Table B holds the same points as the rows below and some others, measured another way and shuffled. Each row below is followed by which row of B it is.
B:
0: [ 34  44  20  47  48 -29   0 -20  64  -5  37   8  -1 -26 -10  -9 -38  88
 -11 -35  -4  57  19  50 -88  -6  25  -9  44 -19  40]
1: [ 28  44 -12  63  56  31 -11 -12  45 -14  21 -18   9 -21 -12 -46 -48  40
  25 -24  -6  18   8  57 -32 -25  23 -19  14  -4  72]
2: [  65  146  169   10 -164   -7  205   24 -179 -351 -100 -125   42 -132
  508 -200   95 -153  -68  285   55 -215   85  -74   72   12 -130   67
  -41 -134 -139]
3: [ 29  38  35 -16  84 -17  24  43  63  28  44  17 -17 -21 -76 -11 -25  90
  55 -31 -10  34   9  81 -52  52  57  17  99 -17   0]
4: [  67  -16 -101 -179   19  -42  102  164   83  -78    0  -58  -47   39
  152   50  -39  -14 -105   -4  -63   25  -13   31    5   30  -97 -140
   84   57  159]
5: [ 33  28  28   1  31  63  12   5  -6  76 -16 -16 -18 -44 -67  -3 -22   3
 -14 -68  20 -26  -3  74 -68  -9 -60  -5 -49 -30  46]
6: [  25 -104   78 -311  202 -180   77  353  123  207   74   79 -176   59
 -355  171  -29  227  260 -147  -71  155   44  125 -111  241   66   12
  337   23  -19]
7: [  61  119  167  -11 -174  -55  204   44 -179 -347 -112 -117    6 -102
  520 -153   94 -119  -82  274   45 -197  107  -88   49   15 -129   51
  -28 -115 -126]
8: [ 30   8   5  -9  66   7 -43  59  21  21  34 -11 -49 -25 -91 -20 -40  50
  88 -66   7  32  16  57 -47   0 -40  -3  40 -18  91]
9: [ 25  70  63  37  53  16  16  11  -8 -31  37   3 -24 -63 -47 -50  -3  78
  71 -12  13  -8  37  32 -78  34  44  54  50 -76 -13]
10: [  94  -20 -160 -253   15  -48  156  181  164  -89   -2  -75    0   70
  253   66  -43  -59 -221   10  -94   49  -72   73   62   22 -139 -217
  117  120  193]
11: [ -4  -5  39 126  55  22  11 -32   7 110 -76  -4  -5  23 -79  15 -66  62
  59 -43 -15 -10  59  74 -68 -34  80 -22 -67  34  23]
12: [ 24  29  16  31  39  -7   1 -39  57  67   5  14  -1 -14 -25   6 -49  45
 -50 -28  14   7  -3  94 -43  -2  24 -11  -4  15  21]
13: [ 20  30  36  16  43 -19   6 -12  42  62  15  18 -21 -29 -47   0 -46  51
  -8 -17  22   1  11  81 -49  28  33  16  14  -7  -1]
14: [  32  -44   94 -276  237 -131  142  288  192  247   91   97  -81   34
 -366  138  -22  222  207 -130  -82  157   -9  187  -98  261  150   27
  360   17 -104]
15: [ -45  -26   50  374  112  -40  -54 -139   90  136 -101   14   85   88
  -98  -35 -156  134  188   -5  -46   84  107   98  -39 -111  260  -38
  -68  124   10]
16: [ 21  46  44  80  64  13 -10 -26  27  13  13   5   1 -20 -54 -34 -25  86
  57 -35  -2  22  27  68 -63 -13  54  17  32 -17  15]
17: [ 39  86  68  53  29  20  49 -23   9 -62   8 -15  29 -49  59 -70  14  48
   6  22   2 -12  18  53 -42  -2  22  27  43 -48 -26]
18: [  40  143  269   54 -181  -50  159    4 -251 -348 -119 -101   10 -139
  487 -236  119 -126   35  338  102 -263  133  -65  107   31  -87  161
  -31 -150 -239]
19: [ 21  34  27  46  49 -11  11 -34  55  53   4  15   0  -9 -28   2 -43  67
 -22 -25   2  14  11  86 -54   2  54  -5  14  10  10]
20: [ -42  -44   48  338  100  -60  -62 -134   90  154 -108   20   65  105
  -92   -2 -147  141  153  -22  -43   88  102  110  -40 -116  231  -51
  -65  143   21]
21: [ -64  126  178  201   59  137 -183 -158 -255  -18   17   99 -169  -40
 -255  -96   94  231  243    9  107 -249  131   57  -35   42  312  298
    0 -122 -175]
22: [  32   12   25   -5   22  -40   14   17   24   33    2    3  -51  -17
  -20   49  -30   78  -38  -63    0   38   36   31 -126    1  -32  -24
    5  -23   57]
23: [ 21  21  19  18  39 -20  -5 -25  51  72  10  19 -21 -15 -41  17 -52  53
 -39 -30  18   8   6  85 -52  10  23  -5   0  10  22]
24: [  3  99  41  82  59  82 -66 -84 -39 -16  53  38 -47 -46 -97 -66   9 103
  46  -7  45 -89  19  73 -25  21 136 104  23 -56 -32]
25: [ 35  39  11  35  48 -31  -9 -21  73  10  43   9  -4 -26 -16  -2 -43  81
 -26 -43   0  62   8  58 -85  -9   8 -15  40 -13  52]
26: [  45   67   66   -4  -62  -34  105   41  -60 -170  -39  -65  -12  -63
  247  -76   10  -42  -40  121   19  -81   61  -27   -7   14  -65    6
   -7  -62  -15]
27: [  19   48   43   17   32   36   37  -18   -8   65   -8   11  -35  -44
  -65   17  -19   51  -30  -42   17  -41   22   57 -100   29   31   22
  -32  -48   -8]
28: [  53   54    1   51   23  -22   29  -56  115   51   48  -11   59  -87
   13  -14  -81   -2 -114  -49   20   90  -29   52 -121  -23  -74  -44
  -38  -44   63]
29: [ 10  46  41  97  72  10  -1 -38  40  43  12  15   8 -21 -71 -32 -47  81
  55 -18   2  11  28  75 -57   5  97  23  18 -11  -6]
30: [ 25  60  -5  84  58  20   6 -49  68  -4  27   0  28 -23  -2 -41 -53  55
 -12  -6  -5  18   4  66 -40 -13  72 -11  16  -1  35]
31: [ 107  -52 -226 -347  -52  -27  237  295   87 -187  -68 -152  -54   77
  404   89  -43 -162 -272   53 -118  -27  -40  -21   75   27 -248 -291
   46  113  281]
32: [   8  101   32   67   56  110  -44  -54  -52  -25   46   14  -39  -66
  -91  -85    6   59   62   -4   43 -103   14   60  -18   24   99   96
    3  -73  -16]
33: [  41   55   48    0  -31  -22   67   32  -34 -118  -24  -48  -16  -48
  167  -57    0  -12  -25   70   14  -51   46    0  -20    4  -52    0
    3  -44   10]
34: [ 24  27  14  18  45 -26   2 -17  59  46  19  18 -18 -10 -29  13 -47  68
 -30 -27   6  20  10  78 -55  13  38  -8  24   8  25]
35: [ 35  45   8  24  55   6  14   8  49 -16  26  -8  -2 -22  -8 -26 -28  61
  11 -27 -11  29  10  58 -53  -1  18 -13  47 -14  47]
36: [ -21    7   32  256   98  -13  -15  -96   75   71  -64   10   61   66
  -50  -34 -102  118  119    3  -44   45   73   93  -24  -69  216  -30
  -16   89    7]
37: [ 45  33 -15 -34  42  -6  53  22  83  11  13 -12  12  -6  42  -2 -38  21
 -67 -10 -15  19 -22  86 -15  13  -5 -48  46  24  47]
38: [  18   -1   63  -75   92  -81   34   81   69  101   36   51  -68    5
 -136   62  -27  139   59  -53  -12   49   28   97  -82   99   78   27
  131    0  -34]
39: [ 32  30  51 -24  82 -32  27  34  70  53  35  26 -16 -10 -79  12 -16 107
  34 -48 -13  50   6  96 -65  45  46  12 104  -7 -10]
40: [ 10  34  43  98  72   0 -11 -10  24  20   6   4  -7 -15 -72 -32 -46  91
  98 -26  -7  24  48  53 -66  -3  82  18  27 -15  17]
41: [ 24  26  16  33  56  10 -18  11  29  21  17  -5 -18 -21 -51 -29 -43  47
  49 -29   7  10  17  67 -34   0  14   2  20  -7  48]
42: [ 42  29  12  18  43  -1 -25   9  49  33  47 -12  -8 -65 -63 -20 -51  29
  10 -73  20  62  -3  47 -95 -15 -79 -12   1 -46  86]
43: [ 32  30  23  17  61  15 -15  32  18   0  23 -11 -27 -23 -59 -24 -21  69
  66 -57  -5  29  22  52 -64  -7 -11   0  43 -25  63]
44: [ 28  44 -42 105  37  24 -24 -63  60 -31  10 -19  22  -1  43 -32 -60  45
 -44 -23 -14  27   8  47 -42 -64  30 -51 -21  22 102]
45: [  8  71  55 118  72  17  30 -85  65  75  13  31  43 -39 -68 -36 -55  73
   8   2  10  -3  11  97 -57  21 143  37   4 -16 -59]
46: [ 120  -24 -247 -307  -69  -44  232  240  124 -291  -64 -161   -1  114
  554   48  -24 -153 -333  108 -137  -14  -57   -6  143  -25 -225 -319
   90  163  289]
47: [ 23  53  45  29  46   6  13  -5  14  12  24   7 -22 -46 -44 -24 -23  64
  23 -18  15  -8  25  52 -68  26  38  32  25 -45  -2]
48: [  16  -66  119 -254  146 -163   70  230   95  236   51   98 -146   27
 -296  151  -19  187  146  -97  -16   80   27  154  -88  224   80   57
  250   13 -100]
49: [ 27  43  11  73  45 -16  -8 -80  83  37  13  21  22   6   6   6 -39  88
 -74 -33  -4  40  -1  95 -58 -32  57 -23  17  29  25]
50: [  18   75  107   24   23   39   16  -29  -50   59   14   21  -41  -97
  -96  -26    6   46   17  -25   59  -66   28   55 -101   50   15   95
  -27 -105  -68]
51: [ 30  46   6  62  55   8   2 -30  60   5  21  -2  15 -16 -10 -23 -40  66
  -7 -32 -10  34   8  67 -58 -19  37 -17  24   0  45]
52: [   1   67   45   25   30  105  -36  -35  -96   49    8   21  -90  -64
 -132  -22    4   45   27  -37   60 -134   30   52  -61   38   55   94
  -60  -80  -15]
53: [  26   77   40   57   60   10   51  -27   40  -14   26   13    6  -34
  -20  -14  -11  106   -6  -19  -18   15   26   45 -102   24   97   18
   50  -46  -16]
54: [ 28  43  19  35  59   2  -1 -26  63  36  26  13   4 -17 -37 -14 -36  67
 -10 -32   3  23  -2  89 -45   1  40   0  36   2  19]
55: [ 34  17  -2 -26  40 -29  10  26  57  14  16   0 -26   0   6  11 -37  52
 -29 -26  -5  24   5  71 -35   9  -6 -28  45  18  55]
56: [ 39  39 -55 -46  46   4  91  83  62 -62  22 -37 -13 -22  67 -14 -57   5
 -27  21 -36  -4  10  16 -29  48  23 -58  45 -11  78]
57: [ 29  53  20  29  34 -11  44  11  26 -43  14 -11 -12 -31  34 -23 -28  57
   0  10  -9   1  34  26 -64  19  40  -2  32 -32  20]
58: [  48   43   -8   44   33  -33    0  -18   96    9   63  -16   26  -79
   -3  -21  -79   22  -50  -53   12  100   -7   27 -120  -21  -74  -38
   -7  -50   95]
59: [ 35  74  34  48  38  37  40   8   8 -61  18 -30  18 -61  32 -80 -18  16
  40  20   3 -18  18  33 -34   6  12  16  21 -55  14]
60: [ 34  15 -12 -18  38  -9  22  53  28 -14   7 -20 -41  -8   4  12 -36  50
  -1 -38 -18  20  27  30 -68   4 -20 -40  26  -7  86]
61: [ 26  20  37  15  36 -34 -16 -12  31  36  11  17 -38  -5 -32  22 -22  91
 -14 -46   8  27  26  70 -75  -4   8   1  31   0  30]
62: [ 16  58  32  62  45   4  -3 -59  33  26  19  25 -10 -20 -29 -13 -30  82
 -23  -9  14 -14  17  76 -53  11  86  26  16 -11 -11]
63: [ 41  32 -16 -35  36 -14  53  11  81  19  13  -4   3  -7  42  12 -42  26
 -89  -9 -11  11 -18  82 -27  19   3 -46  34  21  40]
64: [ 22  20 -39  52  41  17  -8   5  34  -9   4 -25 -20 -10   1 -16 -69  27
   4 -23  -9   5  25  31 -44 -22  15 -42 -22   7 103]
65: [ 19  41  -1  42  67  19  20  51  15 -34  27 -22 -28 -41 -45 -42 -54  51
  93 -12 -15   6  46   8 -68  26  49   2  28 -47  60]
66: [ 28  36  40   3  71 -11  13  13  55  49  32  19 -14 -22 -75  -1 -27  83
  28 -41  -1  30   8  85 -63  32  41  14  65 -15   2]
67: [ 24  25  17  22  37 -20   2 -20  50  51   8  11 -16 -15 -21   8 -49  51
 -33 -23  12  10   9  78 -50   8  22  -8   6   8  25]
68: [ 42  36  35  28  54  -9 -28 -31  65  36  32  10  10 -17 -41 -11 -16  81
 -12 -70   6  65 -11  98 -67 -32 -27  -8  48   0  44]
69: [ 16  57  33  47  46  11 -17 -36   6   5  28  22 -39 -26 -49  -9 -15  99
   4 -28  13 -14  30  53 -75  13  72  36  25 -33   6]
70: [ 38  33  13  24  45  -1 -32 -48  96  97  42   7  39 -53 -48 -38 -70 -10
 -45 -37  44  39 -50 128  -9 -14 -50  -7  -8  10  37]
71: [  -9  109   41   82   55  127 -104  -78 -113  -47   55   39  -99  -53
 -134  -80   35  114   92  -12   59 -149   41   51  -21   26  149  146
   11  -85  -27]

[  34   94  -48  164   46  -19  111   67  -67 -169  161   69 -173  -23
 -200   53  -10 -176 -177  358   89  109  174 -197   30  265  -59  -37
  155   25   93  -86 -284 -167    1] : 51
[  20  -97   63 -136  -46   11  -78  -75   25 -124  -85    6   78   73
  115  -19  -55  301   63    1  348  217  -22 -228   42  -97   60  -89
 -155  -43  -54  125  -42  332  150] : 61
[ -75 -127   58 -237 -131  -20  -40 -285  123  -74 -182 -107  193  -97
  126  -58   31  255   99 -233  203  137 -111  -14   21 -215  148    6
 -342  -33 -142  125  130  317   29] : 6
[ 120  175    3  124  -23   55  135   86  -53 -220  -17  119   -6   12
 -141   12  -70 -189   28   79  198  303   35 -265  172   63  -17   58
  288  135  259  -73 -100 -137   99] : 30
[-156  -22   61 -276 -252  -53 -133  -93  173  240 -220 -187  290  -47
  132   -1    2   71   89 -282   81 -195 -115  241 -257 -237   28  105
 -415  -91 -183  226   86  360  -36] : 22
[-142 -193  132 -312 -155  -24  -89 -316   73   89 -120 -257  170  -71
  262  -36   62  244   90 -187   42  -52 -114  202 -145 -219  104  -32
 -570 -137 -298  164  217  353 -168] : 8
[  -7 -139   -9  -88   24   21 -102  -14   27    8   21  -27   14   64
   67   49   12   99 -135   62  143  -60  101 -150 -143   -3  -31 -149
  -95    8 -134  157 -180  145  -16] : 10
[ -67  108   65   59 -212   13  144   70  -49   67  -95 -107  101  -83
  -41   51   37 -216  105  -69 -111  -10   43  141  -27  -24  -77  170
 -100  -45    6  -10   -8    2  -89] : 28
[  29 -171   34 -135   13   82  -34  -80   10   -9 -105  -70  104   38
  139  -13   23  224  -27 -172  256   73   37 -244   15 -207   47 -136
 -143  -14 -157  181  -41  247   51] : 55
[ 109   44   67   33  -27   54  104    3 -104 -220  -35   57   22   88
   12  -61  -55  100   84   23  316  299   39 -298  158  -30   16  -45
  102   43  114   -6  -38   93  140] : 7
[  21 -137   66 -212  -41   17  -52 -161  -48  -87  -56  -56  164  177
  187 -181   -4  305   77 -213  294  -22   21 -148 -170 -176   45 -157
 -123   97 -119  141   56  274   30] : 52
[ -15   62  -49  100   15   -4   81   62  -36  -37  112   -9 -102  -47
 -155   62   20 -210 -168  226   -4  -25  153  -88  -68  174  -69  -11
   59   14    6  -31 -237 -140  -79] : 66
[  43 -133   12  -84   61   75  -17  -66  -39   49   39  -95   28   78
  110  -20   58   19 -179  -67  129 -148  125 -143 -145  -82  -29 -198
  -46   52 -152  167  -87   33 -106] : 2
[ -25  -96   24  -81  -68   62  -72   69   62  204 -105 -113  111    7
  105  114   35    1 -116 -109   99 -149   74  -44 -111 -144  -62  -65
 -176  -87 -172  247 -131  201  -18] : 49
[ -46  150    1    1  -74   18  134    2  -26   -1  -29  -91   32 -113
 -128  -14   -9 -220   54  -15  -17   90  -16    1  -12  -23    7  150
  -38    8   40  -87   -4  -88 -107] : 42
[ -18  139   46  120 -160   51  172  161  -89   62  -73  -74   60  -53
  -82   66   19 -264   75  -34  -81   22   82   35   13   -8 -106  153
   19  -28   51  -28  -73  -59  -62] : 63
[ -26   72  -66   16  -48   64   72  101   57  130 -100  -69   96 -109
 -124   68   34 -251  -88 -153   -7  -74   67  -72  -57 -101  -41   92
   39   41  -25   71 -147  -66  -49] : 38
[ -40  -84  -31  -42   -6   20   18  -52   20   92   17 -111   31  -42
   -2   24   88  -75 -189  -44   14 -196  135  -27 -156  -25  -34  -87
 -110    3 -167  128 -145    8 -114] : 47
[  32  229   67  256 -131  -22  271   72 -154 -265   71   57 -128  -83
 -199   46  -27 -248   87  329    9  339   89  -58  231  259  -57  152
  125  -29  238 -223  -97 -175   18] : 3
[-104 -109  118 -226 -226   29 -111  -45   66  211 -209 -189  263   19
  236   41   22   87  140 -288   -2 -135  -71  193 -201 -257  -26   47
 -373  -74 -195  225  119  334  -96] : 12
[-123 -257   22 -274 -113   34 -148 -143  132  165 -199 -174  243  -38
  200   27   80  220   18 -339   36 -157  -16   47 -204 -285   38  -52
 -389  -33 -317  264   18  356  -71] : 48
[  61  119  -81   40   52   24   10  101    3 -211   33  149  -27   37
 -191   -1  -99 -114   -8  141  184  240   40 -313    0  106  -12   31
  275  184  193  -78 -208 -100   85] : 67
[ -83 -206   88 -317 -127    6 -182 -244  133  211 -111 -218  231   21
  294    5   81   87  -85 -280   30 -315  -44  221 -312 -228   25 -123
 -401   -2 -276  313  136  249 -201] : 32
[  15  148   61  187 -121   40  260   89 -129  -57  -25  -57  -35 -101
 -119   47   28 -208   42   85   14  171  100  -58  182   49  -55  120
   17  -89   77  -87  -75  -78   -8] : 44
[ -25 -176   29 -226  -54   27 -181  -83  107   89 -106  -74  172   81
  186   19    7  176  -58 -171  187 -118    3  -60 -200 -174   10 -130
 -202   25 -176  265  -40  285   -5] : 19
[ -44  -72  137  -58 -198   59   77  -66  -16  179 -152 -218  160  -66
  183   67   99  -46   20 -218  -29 -111   29  163  -11 -195  -36   15
 -310 -135 -174  179   99  166 -121] : 24
[ 115   66   29  148   81   55  252  -20 -197 -273   94   21 -148   10
 -105  -88  -13   55  -25  188  301  338  134 -393  258   72   31  -83
  122  -28   77 -122 -118  -45   96] : 43
[ -34  217  -57  234  -50  -54  161  171 -106 -235  153  112 -175  -61
 -325   62  -52 -300   17  431  -96  213  141  -91    8  369 -103  157
  208   62  205 -258 -285 -246  -27] : 23
[   1  -64  115  -91 -138   61   99 -130  -25   44 -160 -160  163  -37
  156  -34   63   86   66 -259  148   43   -9  -11   73 -239   41  -12
 -234  -78 -121  138  127  203  -18] : 40
[  51  175   37  104  -92  -26  148   -6  -81 -333   17  115  -36   -8
 -149  -41  -79  -69  142  194  170  389    6 -171  165  156   16  106
  152   86  248 -172  -50  -58   99] : 26
[ 125   22   38   61   50   23   45    5  -80 -202   92   80  -91  112
   -8   -8  -52   49 -111  233  333  195  108 -308   93  112  -14 -151
  127   25   94   33 -159   25  106] : 17
[ -33 -124  167 -220 -148   39  -97  -85   27  129 -164 -178  162   47
  287   35  -21  257  102 -134  233   53  -91   20  -20 -250   33  -54
 -419 -195 -191  234  124  438   11] : 68
[ -82  144   34   23 -183  -30  177   25 -100    0  -40  -98   98  -23
  -97 -105   18 -133  144  -88  -38  -46   56   99 -126   -6  -47  157
  -63   16    6  -84   -5    2  -71] : 31
[ -24  -40   95 -171 -157   55   16  -45  -31  146 -166 -168  250   82
  178  -96   27   74  118 -365  124 -143  -11   47 -170 -283  -14   -1
 -191    7 -136  174  118  231  -50] : 50
[   9  -21   58  134 -125   61  293  -72 -128  -28  -62 -129   59 -103
  -10  -26  160 -127  -33 -177  -38  -36  181   -9  114  -67  -38    4
  -46  -18  -78   20  -16  -64  -74] : 56
[  65  267   16  207  -45  -69  214  115 -235 -418  178  176 -157  130
 -250 -142 -127  -58  159  410  208  362  117 -252   64  336  -56   77
  298  110  309 -304 -179 -124  129] : 11
